Below are the code and all the weights of a small trained network. Each question names an input and a target symbol and asks about switching units off, where a switched-off unit gives its printed mean instead of its output.

import numpy as np


def w(rows, s, z=0):
    codes = np.array(rows[::2]) - 128.0
    scale = np.full(codes.shape[1], s)
    scale[-1] = z or s
    return codes * scale


def norm(h):
    return h / np.sqrt((h * h).mean(-1, keepdims=True) + 1e-5)


def f(y):
    return y / 2 * (1 + np.tanh(0.7978845608 * (y + 0.044715 * y**3)))


def softmax(a):
    e = np.exp(a - a.max(-1, keepdims=True))
    return e / e.sum(-1, keepdims=True)


def log_softmax(a):
    a = a - a.max(-1, keepdims=True)
    return a - np.log(np.exp(a).sum(-1, keepdims=True))


def net(x, mask):
    ids = ['Δαβεζλμξπφ'.index(c) for c in x.split()]
    T = len(ids)
    res = E[ids] + P[:T]
    u = 0
    for l in range(2):
        q, k, v = (norm(res) @ M[l].T for M in (Q, K, V))
        z = softmax(np.where(np.tri(T) > 0, q @ k.T / 2**0.5, -1e9)) @ v
        res = res + np.where(mask[u], z, O[l][:, -1]) @ O[l][:, :-1]
        u += 1
        y = f(norm(res) @ A[l][:, :-1].T + A[l][:, -1])
        res = res + np.where(mask[u : u + 8], y, B[l][:, -1]) @ B[l][:, :-1]
        u += 8
    return log_softmax(norm(res)[-1] @ U[:, :-1].T + U[:, -1])


Q, K, V, O, A, B = {}, {}, {}, {}, {}, {}
E = w([
[66,133,172,101,185,137,76,163,212,56],'Δ',
[67,151,116,211,130,167,95,216,184,197],'α',
[96,131,149,189,159,127,84,212,198,152],'β',
[152,33,141,174,119,207,133,133,223,72],'ε',
[18,51,128,74,43,160,125,102,193,82],'ζ',
[142,170,191,133,86,87,172,249,160,80],'λ',
[71,72,150,63,155,26,207,92,148,196],'μ',
[63,170,208,143,39,171,132,192,70,130],'ξ',
[151,100,47,167,147,183,14,210,198,141],'π',
[89,98,217,54,176,25,104,60,115,136],'φ',
],0.014)
P = w([
[103,145,147,67,183,208,168,182,103,161],'0',
[67,215,149,212,190,136,165,76,169,102],'1',
[139,120,218,123,140,160,144,150,211,154],'2',
[89,95,157,133,170,116,150,230,91,135],'3',
[82,173,124,239,140,100,131,63,151,87],'4',
[176,145,193,94,91,171,132,140,199,160],'5',
[117,43,134,133,139,108,121,200,53,119],'6',
[100,153,112,246,92,67,98,57,127,93],'7',
[200,163,187,57,67,179,110,104,196,202],'8',
[147,18,116,151,97,79,86,186,31,114],'9',
[129,135,95,230,52,33,73,54,95,89],'10',
[210,104,163,93,19,142,66,101,170,192],'11',
[138,17,104,171,145,86,117,206,18,63],'12',
],0.014)
Q[0] = w([
[102,47,198,79,117,157,124,254,163,184],'0.h1',
[116,114,63,99,184,168,186,162,64,103],'0.h1',
],0.035)
K[0] = w([
[141,60,72,188,109,44,99,133,3,78],'0.h1',
[20,113,111,187,224,124,192,169,115,50],'0.h1',
],0.029)
V[0] = w([
[107,145,118,66,187,121,1,136,174,51],'0.h1',
[137,169,242,112,136,125,95,106,53,84],'0.h1',
],0.021)
O[0] = w([
[188,106,254,88,172,107,6,59,54,125,226],'0.h1',
[173,254,139,17,133,101,131,153,89,61,3],'0.h1',
],0.0088,0.0026)
A[0] = w([
[13,104,76,64,162,134,102,176,5,194,174],'0.n1',
[172,149,119,164,174,106,112,221,75,216,43],'0.n2',
[164,151,49,186,187,114,117,46,148,111,81],'0.n3',
[195,125,101,113,124,128,110,85,225,121,192],'0.n4',
[176,91,165,124,147,151,130,133,63,179,1],'0.n5',
[123,161,121,83,84,151,83,150,190,193,136],'0.n6',
[172,65,136,39,119,127,149,222,166,150,57],'0.n7',
[116,173,214,155,34,76,165,86,205,147,119],'0.n8',
],0.016,0.0058)
B[0] = w([
[108,191,27,160,141,134,12,45,162,112,191],'0.n1',
[106,251,141,49,158,53,126,188,142,74,147],'0.n2',
[67,179,146,157,75,199,163,80,117,71,155],'0.n3',
[111,176,139,97,197,35,93,137,132,167,216],'0.n4',
[112,149,124,150,99,89,241,211,193,103,164],'0.n5',
[158,80,150,165,85,129,111,145,114,121,192],'0.n6',
[187,57,129,148,107,151,182,125,171,21,204],'0.n7',
[83,183,130,142,136,133,97,76,145,94,255],'0.n8',
],0.017,0.0081)
Q[1] = w([
[151,69,88,38,165,180,56,255,174,117],'1.h1',
[183,126,100,120,116,116,29,205,228,143],'1.h1',
],0.019)
K[1] = w([
[38,105,108,140,253,155,145,172,48,67],'1.h1',
[80,76,89,153,95,28,119,140,24,67],'1.h1',
],0.025)
V[1] = w([
[50,81,128,43,6,97,101,110,132,130],'1.h1',
[112,168,161,192,45,169,72,226,79,133],'1.h1',
],0.022)
O[1] = w([
[39,152,209,168,254,168,232,168,91,112,205],'1.h1',
[202,213,187,149,79,231,236,109,200,191,3],'1.h1',
],0.0083,0.0021)
A[1] = w([
[143,143,57,122,132,146,116,155,107,184,139],'1.n1',
[145,81,83,59,121,109,227,190,99,121,128],'1.n2',
[171,55,177,74,128,131,149,169,98,153,160],'1.n3',
[101,94,74,153,128,64,201,138,135,120,9],'1.n4',
[112,124,173,99,130,136,124,121,131,99,152],'1.n5',
[153,4,175,68,102,128,182,198,120,186,126],'1.n6',
[128,145,155,132,111,145,125,91,124,112,49],'1.n7',
[141,173,60,105,159,156,183,150,75,160,96],'1.n8',
],0.031,0.012)
B[1] = w([
[104,117,180,152,145,111,146,160,100,130,147],'1.n1',
[128,132,122,160,141,214,154,96,175,163,191],'1.n2',
[87,122,155,63,151,176,83,154,153,72,221],'1.n3',
[107,88,155,74,134,19,154,91,132,143,218],'1.n4',
[133,142,115,153,130,138,131,151,97,139,254],'1.n5',
[188,90,1,122,222,147,127,157,131,154,248],'1.n6',
[143,91,103,93,148,125,137,164,136,133,175],'1.n7',
[175,83,132,201,112,105,95,219,88,48,144],'1.n8',
],0.044,0.0093)
U = w([
[72,220,49,107,147,94,129,201,199,132,46],'Δ',
[64,106,57,153,104,158,70,75,127,81,107],'α',
[196,184,97,110,120,124,105,94,54,192,230],'β',
[192,97,173,152,140,123,45,112,170,195,129],'ε',
[53,145,148,185,243,138,141,184,118,169,33],'ζ',
[195,91,101,183,140,110,161,148,134,3,87],'λ',
[100,88,131,87,151,64,188,115,142,101,184],'μ',
[117,141,124,118,90,204,190,95,157,144,253],'ξ',
[153,78,44,106,208,136,112,191,171,169,99],'π',
[96,109,189,48,144,188,89,150,148,80,133],'φ',
],0.0075,0.005)

Each question gives the input, a string of symbols that net reads in full, and the target symbol t.
The units are the heads (2 rows each of Q, K, V and O) and the neurons (one row each of A and B). Each row of codes is followed by its name. A weight is (code - 128) times the scale printed after its matrix; where a second scale follows, it is the last column's (O, A, B and U).
mask holds one flag per unit, layer by layer, with each layer's heads first. A switched-off unit (its flag False) gives its mean, the last column of its rows in O or B, instead of its output. The means were averaged over made-up inputs and are rounded, as every weight is.
A unit's drop is (log p(t) with every unit on - log p(t) with that unit switched off) / (log p(t) with every unit on - log p(t) with every unit switched off).
The circuit of an input: a set's keep is (log p(t) with only the set's units on - log p(t) with every unit switched off) / (log p(t) with every unit on - log p(t) with every unit switched off). Starting from the 12 units with the biggest drops (on a tie, the unit counted first), units are removed one at a time, each time the one whose removal leaves the highest keep (on an exact tie, the one counted first), for as long as the keep stays at least 0.8.
circuit, biggest first: the units of the circuit, biggest drop first
unit that matters most: the unit with the biggest drop
k most important neurons: the k neurons with the biggest drops, biggest first
k most important neurons of layer l: the k neurons of layer l with the biggest drops, biggest first
input ξ μ μ ζ φ, target μ: circuit, biggest first -> 0.h1, 1.n4
input ζ ε ε π ζ ε ε ε ξ ε α, target λ: circuit, biggest first -> 1.n8, 0.h1
input β ε μ, target μ: 2 most important neurons -> 0.n8, 1.n4
input μ ε ζ Δ ζ ζ, target ζ: circuit, biggest first -> 1.h1, 1.n6, 1.n5
input β ξ α ε ζ, target ξ: unit that matters most -> 1.h1
input ε μ ε ε ζ ε, target ζ: 2 most important neurons of layer 0 -> 0.n4, 0.n8
input λ φ ξ, target φ: 3 most important neurons -> 0.n1, 1.n3, 1.n6
input λ ε ε, target λ: 3 most important neurons -> 0.n7, 0.n8, 1.n6
input ε β ε π, target ε: 4 most important neurons -> 0.n1, 1.n6, 0.n2, 1.n3
input α ζ ζ λ μ ε μ ε π ε λ, target ε: circuit, biggest first -> 0.h1, 1.n6
input ζ ζ ξ Δ ε ε φ β Δ, target φ: 2 most important neurons of layer 0 -> 0.n1, 0.n8
input ε φ β λ ε ζ λ ζ ε, target λ: 3 most important neurons of layer 0 -> 0.n7, 0.n8, 0.n6
input λ ζ ζ λ φ ε Δ ε, target α: circuit, biggest first -> 1.n6, 1.h1, 0.n3
input ε ζ β β β ζ φ ε ε π α, target α: unit that matters most -> 0.n8
input β φ μ λ ξ ξ ζ ε ε μ ε, target α: 2 most important neurons of layer 0 -> 0.n4, 0.n3
input λ ζ φ ε ζ μ ε ε λ α μ, target Δ: 2 most important neurons -> 0.n8, 0.n6
input π ε ζ μ Δ ε μ β ζ, target μ: 2 most important neurons -> 0.n8, 1.n4
input φ λ ζ α ξ ζ ζ β, target ζ: 2 most important neurons of layer 1 -> 1.n6, 1.n3
input μ ε α ξ ξ ζ ζ ξ, target ζ: 2 most important neurons of layer 1 -> 1.n6, 1.n3
input Δ α ζ, target ζ: unit that matters most -> 0.n8
input ε π β ξ ε ε ζ α β λ, target ξ: 2 most important neurons -> 1.n2, 0.n7
input β λ π β μ ε π φ ζ μ, target μ: 2 most important neurons -> 0.n1, 1.n4
input ζ ε μ β ε λ λ ε, target Δ: 2 most important neurons of layer 1 -> 1.n6, 1.n7
input λ ε φ ζ Δ ε β, target Δ: 2 most important neurons -> 0.n1, 0.n2
input ε ε ε ξ φ ζ μ β μ α, target ζ: 3 most important neurons -> 1.n1, 0.n1, 0.n2
